Here is a tiny trained network, its code and every weight. The questions are about switching its units off for an input and a target symbol, where a switched-off unit gives its printed mean instead of its output.

import numpy as np


def w(rows, s, z=0):
    codes = np.array(rows[::2]) - 128.0
    scale = np.full(codes.shape[1], s)
    scale[-1] = z or s
    return codes * scale


def norm(h):
    return h / np.sqrt((h * h).mean(-1, keepdims=True) + 1e-5)


def f(y):
    return np.maximum(y, 0)


def softmax(a):
    e = np.exp(a - a.max(-1, keepdims=True))
    return e / e.sum(-1, keepdims=True)


def log_softmax(a):
    a = a - a.max(-1, keepdims=True)
    return a - np.log(np.exp(a).sum(-1, keepdims=True))


def net(x, mask):
    ids = ['ΓΔΘΞΣΦαβεζημπτψω'.index(c) for c in x.split()]
    T = len(ids)
    res = E[ids] + P[:T]
    q, k, v = (norm(res) @ M[0].T for M in (Q, K, V))
    z = softmax(np.where(np.tri(T) > 0, q @ k.T / 4**0.5, -1e9)) @ v
    res = res + np.where(mask[0], z, O[0][:, -1]) @ O[0][:, :-1]
    y = f(norm(res) @ A[0][:, :-1].T + A[0][:, -1])
    res = res + np.where(mask[1:9], y, B[0][:, -1]) @ B[0][:, :-1]
    return log_softmax(norm(res)[-1] @ U[:, :-1].T + U[:, -1])


Q, K, V, O, A, B = {}, {}, {}, {}, {}, {}
E = w([
[82,124,182,104,115],'Γ',
[242,111,137,118,187],'Δ',
[159,62,206,211,143],'Θ',
[121,171,145,142,116],'Ξ',
[132,163,83,153,228],'Σ',
[121,16,117,95,224],'Φ',
[140,156,212,174,252],'α',
[120,170,140,147,113],'β',
[65,115,112,214,146],'ε',
[165,125,76,148,130],'ζ',
[121,169,146,146,114],'η',
[197,151,132,125,115],'μ',
[212,64,191,123,112],'π',
[181,50,100,160,124],'τ',
[123,175,136,143,117],'ψ',
[51,99,78,68,190],'ω',
],0.023)
P = w([
[41,85,124,40,3],'0',
[190,238,83,156,221],'1',
[194,249,78,155,222],'2',
[193,239,85,157,228],'3',
[192,242,78,161,223],'4',
[188,235,85,159,231],'5',
[189,223,96,158,234],'6',
[191,230,90,162,235],'7',
[192,227,93,156,234],'8',
[190,212,96,158,240],'9',
[187,214,98,162,238],'10',
[190,219,92,161,241],'11',
],0.0054)
Q[0] = w([
[205,121,160,153,164],'h1',
[139,238,245,140,123],'h1',
[81,221,190,90,120],'h1',
[227,12,130,178,185],'h1',
],0.011)
K[0] = w([
[207,151,160,98,139],'h1',
[79,89,143,121,3],'h1',
[64,3,99,54,46],'h1',
[156,200,109,166,190],'h1',
],0.011)
V[0] = w([
[153,138,172,188,137],'h1',
[125,108,164,97,86],'h1',
[117,156,174,11,138],'h1',
[123,196,194,140,143],'h1',
],0.012)
O[0] = w([
[113,142,246,150,104,198],'h1',
[164,131,108,188,56,137],'h1',
[133,151,178,77,126,198],'h1',
[137,153,101,142,144,255],'h1',
],0.011,0.0029)
A[0] = w([
[191,154,104,199,105,177],'n1',
[248,138,67,192,131,67],'n2',
[224,91,149,86,57,49],'n3',
[52,126,51,149,245,104],'n4',
[245,148,231,109,128,150],'n5',
[147,254,129,83,110,5],'n6',
[220,109,101,154,110,86],'n7',
[11,131,164,167,89,173],'n8',
],0.0086,0.0025)
B[0] = w([
[117,80,184,51,234,190],'n1',
[84,31,87,185,29,190],'n2',
[206,163,73,46,44,161],'n3',
[174,212,87,105,37,202],'n4',
[195,169,51,116,87,255],'n5',
[48,60,180,103,168,198],'n6',
[93,126,139,95,2,161],'n7',
[122,71,84,211,180,171],'n8',
],0.0076,0.0085)
U = w([
[155,132,136,67,60,207],'Γ',
[205,130,154,113,137,203],'Δ',
[166,78,178,220,166,77],'Θ',
[103,133,134,130,131,61],'Ξ',
[125,220,106,130,165,98],'Σ',
[114,37,109,84,197,167],'Φ',
[169,186,172,157,184,27],'α',
[78,94,142,158,152,197],'β',
[95,124,69,230,157,74],'ε',
[96,125,37,141,89,157],'ζ',
[105,122,140,153,135,109],'η',
[114,142,156,132,130,119],'μ',
[127,169,156,203,60,99],'π',
[123,3,109,177,124,123],'τ',
[93,107,124,122,159,94],'ψ',
[87,139,57,54,151,1],'ω',
],0.015,0.0045)

Each question gives the input, a string of symbols that net reads in full, and the target symbol t.
The units are the heads (4 rows each of Q, K, V and O) and the neurons (one row each of A and B). Each row of codes is followed by its name. A weight is (code - 128) times the scale printed after its matrix; where a second scale follows, it is the last column's (O, A, B and U).
mask holds one flag per unit, heads first, then neurons. A switched-off unit (its flag False) gives its mean, the last column of its rows in O or B, instead of its output. The means were averaged over made-up inputs and are rounded, as every weight is.
A unit's drop is (log p(t) with every unit on - log p(t) with that unit switched off) / (log p(t) with every unit on - log p(t) with every unit switched off).
The circuit of an input: a set's keep is (log p(t) with only the set's units on - log p(t) with every unit switched off) / (log p(t) with every unit on - log p(t) with every unit switched off). Starting from all 9 units, units are removed one at a time, each time the one whose removal leaves the highest keep (on an exact tie, the one counted first), for as long as the keep stays at least 0.8.
circuit, biggest first: the units of the circuit, biggest drop first
k most important neurons: the k neurons with the biggest drops, biggest first
drop when u is switched off: that unit's drop, to one decimal
input ε ψ π Γ ψ, target ε: circuit, biggest first	[h1; n5]
input ω β Φ Γ τ ψ τ π Γ Γ Φ ψ, target ω: circuit, biggest first	[h1; n6]
input Φ τ Φ ε ε π ε Γ β, target Φ: circuit, biggest first	[h1; n6; n4]
input Σ η Γ π ψ π ψ, target α: circuit, biggest first	[h1; n4; n7; n1]
input β Γ Σ Ξ, target β: 4 most important neurons	[n6; n4; n1; n2]
input τ η π Γ β α Γ Δ ζ Ξ, target τ: circuit, biggest first	[h1; n1]
input ω Φ Γ Γ Γ β, target ω: most important neuron	[n6]
input Φ Ξ β Φ ω Γ α Γ Γ β Δ Γ, target Φ: circuit, biggest first	[h1; n4]
input ζ τ ψ β π ζ ζ Γ Γ ψ, target ζ: 2 most important neurons	[n2; n4]
input ω π τ ω π Ξ, target ω: 2 most important neurons	[n6; n5]
input Γ μ ω τ Γ ψ Θ Γ β, target Γ: 3 most important neurons	[n1; n6; n2]
input Θ α Δ ψ μ Γ Γ, target Θ: drop when h1 is switched off	0.2
input ε Γ β ε ω ε Ξ, target ε: drop when n3 is switched off	0.0
input α Φ π β ψ, target α: most important neuron	[n2]
input Γ Γ β η, target Γ: 3 most important neurons	[n1; n6; n2]
input ε ψ Γ π Γ π β ζ η, target ε: drop when n4 is switched off	0.1
